Below are the code and all the weights of a small trained network. Each question names an input and a target symbol and asks about switching units off, where a switched-off unit gives its printed mean instead of its output.

import numpy as np


def w(rows, s, z=0):
    codes = np.array(rows[::2]) - 128.0
    scale = np.full(codes.shape[1], s)
    scale[-1] = z or s
    return codes * scale


def norm(h):
    return h / np.sqrt((h * h).mean(-1, keepdims=True) + 1e-5)


def f(y):
    return np.maximum(y, 0)


def softmax(a):
    e = np.exp(a - a.max(-1, keepdims=True))
    return e / e.sum(-1, keepdims=True)


def log_softmax(a):
    a = a - a.max(-1, keepdims=True)
    return a - np.log(np.exp(a).sum(-1, keepdims=True))


def net(x, mask):
    ids = ['ΓΛΦαβδεζηθμξπσψω'.index(c) for c in x.split()]
    T = len(ids)
    res = E[ids] + P[:T]
    u = 0
    for l in range(2):
        q, k, v = (norm(res) @ M[l].T for M in (Q, K, V))
        z = softmax(np.where(np.tri(T) > 0, q @ k.T / 4**0.5, -1e9)) @ v
        res = res + np.where(mask[u], z, O[l][:, -1]) @ O[l][:, :-1]
        u += 1
        y = f(norm(res) @ A[l][:, :-1].T + A[l][:, -1])
        res = res + np.where(mask[u : u + 4], y, B[l][:, -1]) @ B[l][:, :-1]
        u += 4
    return log_softmax(norm(res)[-1] @ U[:, :-1].T + U[:, -1])


Q, K, V, O, A, B = {}, {}, {}, {}, {}, {}
E = w([
[145,93,90,128],'Γ',
[159,130,89,123],'Λ',
[137,127,137,79],'Φ',
[132,139,94,94],'α',
[149,116,83,124],'β',
[97,151,166,79],'δ',
[155,17,150,122],'ε',
[121,115,155,113],'ζ',
[171,141,116,136],'η',
[87,128,88,137],'θ',
[134,118,134,83],'μ',
[167,138,139,101],'ξ',
[114,161,164,100],'π',
[123,112,148,117],'σ',
[99,108,117,240],'ψ',
[181,5,199,112],'ω',
],0.024)
P = w([
[140,133,128,253],'0',
[187,91,87,43],'1',
[137,56,89,67],'2',
[124,58,92,66],'3',
[128,75,99,63],'4',
[119,71,90,78],'5',
[97,63,98,91],'6',
[114,72,78,86],'7',
[101,71,88,97],'8',
[108,83,85,95],'9',
[106,77,75,104],'10',
[103,85,82,101],'11',
[37,30,75,89],'12',
[95,95,78,98],'13',
],0.0069)
Q[0] = w([
[69,133,218,105],'0.h0',
[107,143,157,81],'0.h0',
[118,131,252,95],'0.h0',
[97,181,167,85],'0.h0',
],0.012)
K[0] = w([
[67,39,78,139],'0.h0',
[143,156,172,11],'0.h0',
[110,117,60,2],'0.h0',
[81,108,102,94],'0.h0',
],0.0085)
V[0] = w([
[69,117,144,231],'0.h0',
[118,106,147,1],'0.h0',
[85,21,108,55],'0.h0',
[98,133,175,114],'0.h0',
],0.0094)
O[0] = w([
[131,95,177,126,31],'0.h0',
[113,72,132,190,218],'0.h0',
[214,98,2,108,254],'0.h0',
[168,144,168,96,99],'0.h0',
],0.0092,0.0054)
A[0] = w([
[22,120,189,133,132],'0.n0',
[98,11,95,120,118],'0.n1',
[1,75,88,49,253],'0.n2',
[170,112,97,43,80],'0.n3',
],0.0078,0.0027)
B[0] = w([
[216,129,76,115,148],'0.n0',
[95,182,120,68,254],'0.n1',
[236,207,202,147,248],'0.n2',
[254,60,131,110,226],'0.n3',
],0.0085,0.0067)
Q[1] = w([
[69,71,166,113],'1.h0',
[137,234,136,84],'1.h0',
[137,161,92,175],'1.h0',
[150,252,124,129],'1.h0',
],0.013)
K[1] = w([
[167,109,206,65],'1.h0',
[136,239,99,88],'1.h0',
[52,162,95,144],'1.h0',
[132,247,124,115],'1.h0',
],0.013)
V[1] = w([
[134,232,102,17],'1.h0',
[55,176,120,202],'1.h0',
[217,127,125,85],'1.h0',
[145,110,254,101],'1.h0',
],0.0092)
O[1] = w([
[121,216,159,177,173],'1.h0',
[244,174,120,193,29],'1.h0',
[2,139,51,58,254],'1.h0',
[54,106,214,188,49],'1.h0',
],0.0089,0.0066)
A[1] = w([
[83,220,65,159,2],'1.n0',
[186,178,166,138,221],'1.n1',
[147,161,158,233,102],'1.n2',
[131,106,63,254,103],'1.n3',
],0.0092,0.0018)
B[1] = w([
[134,133,95,77,205],'1.n0',
[66,169,66,219,254],'1.n1',
[75,34,144,64,185],'1.n2',
[254,46,212,180,171],'1.n3',
],0.011,0.0024)
U = w([
[82,155,67,113,69],'Γ',
[215,213,116,206,102],'Λ',
[142,134,96,136,50],'Φ',
[106,157,59,145,201],'α',
[179,192,110,125,47],'β',
[86,144,122,115,182],'δ',
[212,63,150,157,254],'ε',
[99,53,148,85,166],'ζ',
[73,190,151,143,162],'η',
[114,139,125,102,145],'θ',
[128,151,127,108,82],'μ',
[73,252,92,129,158],'ξ',
[72,174,179,125,210],'π',
[82,81,149,61,131],'σ',
[136,187,204,46,51],'ψ',
[57,132,95,144,119],'ω',
],0.012,0.0046)

Each question gives the input, a string of symbols that net reads in full, and the target symbol t.
The units are the heads (4 rows each of Q, K, V and O) and the neurons (one row each of A and B). Each row of codes is followed by its name. A weight is (code - 128) times the scale printed after its matrix; where a second scale follows, it is the last column's (O, A, B and U).
mask holds one flag per unit, layer by layer, with each layer's heads first. A switched-off unit (its flag False) gives its mean, the last column of its rows in O or B, instead of its output. The means were averaged over made-up inputs and are rounded, as every weight is.
A unit's drop is (log p(t) with every unit on - log p(t) with that unit switched off) / (log p(t) with every unit on - log p(t) with every unit switched off).
The circuit of an input: a set's keep is (log p(t) with only the set's units on - log p(t) with every unit switched off) / (log p(t) with every unit on - log p(t) with every unit switched off). Starting from all 10 units, units are removed one at a time, each time the one whose removal leaves the highest keep (on an exact tie, the one counted first), for as long as the keep stays at least 0.8.
units of the circuit, in order: the units of the circuit, biggest drop first
top k neurons: the k neurons with the biggest drops, biggest first
k most important neurons of layer l: the k neurons of layer l with the biggest drops, biggest first
drop when u is switched off: that unit's drop, to one decimal
input Λ ψ β δ Γ, target Λ: top 2 neurons => (0.n2 0.n3)
input ξ δ μ ω α α, target ξ: top 2 neurons => (0.n2 1.n1)
input Λ π η, target Λ: top 3 neurons => (0.n3 0.n2 1.n1)
input ξ ζ β Λ θ Γ ξ Λ α, target ξ: top 2 neurons => (1.n1 0.n0)
input ξ ξ π, target ξ: 3 most important neurons of layer 0 => (0.n2 0.n3 0.n1)
input π ζ Λ, target π: units of the circuit, in order => (0.h0 1.h0)
input δ ψ Φ, target ε: units of the circuit, in order => (0.n3 1.h0)
input δ β ω σ π ζ ψ, target ε: top 3 neurons => (1.n3 0.n0 0.n3)
input Λ Λ σ ξ α β, target Λ: most important neuron of layer 0 => (0.n2)
input Λ ω ξ ξ η Λ β, target Λ: units of the circuit, in order => (0.h0 0.n2 1.h0 0.n3)
input Λ Φ Γ ψ Λ ψ Λ θ Λ Γ δ, target Λ: units of the circuit, in order => (0.n2 0.n3 1.h0 0.h0)
input Λ μ ξ δ, target Λ: units of the circuit, in order => (0.n2 0.h0 1.h0 0.n3)
input Φ ψ μ Λ Λ Λ ω Γ ω Λ Φ θ θ, target ξ: units of the circuit, in order => (0.n2 1.h0 0.h0)
input Φ Λ σ α Λ ξ ξ ψ, target ε: units of the circuit, in order => (1.n3)
input θ ψ Φ σ δ β ψ ψ σ, target ε: top 2 neurons => (0.n2 0.n3)
input Λ π π, target Λ: units of the circuit, in order => (1.h0 0.h0 0.n3)
input ξ ζ ψ Γ Λ β Λ θ δ, target ξ: top 4 neurons => (0.n2 0.n3 1.n1 0.n0)
input ω Γ Γ ψ σ ψ ξ ψ σ, target ε: top 2 neurons => (0.n3 0.n2)
input σ Γ μ δ π θ, target ξ: top 2 neurons => (0.n2 1.n1)
input Λ ε μ η Φ ξ δ η, target Λ: 2 most important neurons of layer 1 => (1.n1 1.n3)
input ξ θ ξ ω σ ψ Γ, target ξ: 2 most important neurons of layer 0 => (0.n0 0.n1)
input ξ Γ Λ η, target ξ: top 3 neurons => (0.n0 0.n3 1.n0)
input Λ σ ω θ α, target Λ: top 2 neurons => (0.n3 0.n2)
input ψ ξ α α Φ Λ μ ψ α ξ, target ε: top neuron => (0.n3)
input ξ ε Φ σ β Λ σ δ ψ Γ, target ξ: 2 most important neurons of layer 0 => (0.n0 0.n2)
input ξ ξ ξ θ π β, target ξ: 2 most important neurons of layer 0 => (0.n0 0.n2)
input ξ Λ σ Λ, target ξ: top neuron => (0.n0)
input ξ δ Λ δ, target ξ: drop when 0.n2 is switched off => 0.8
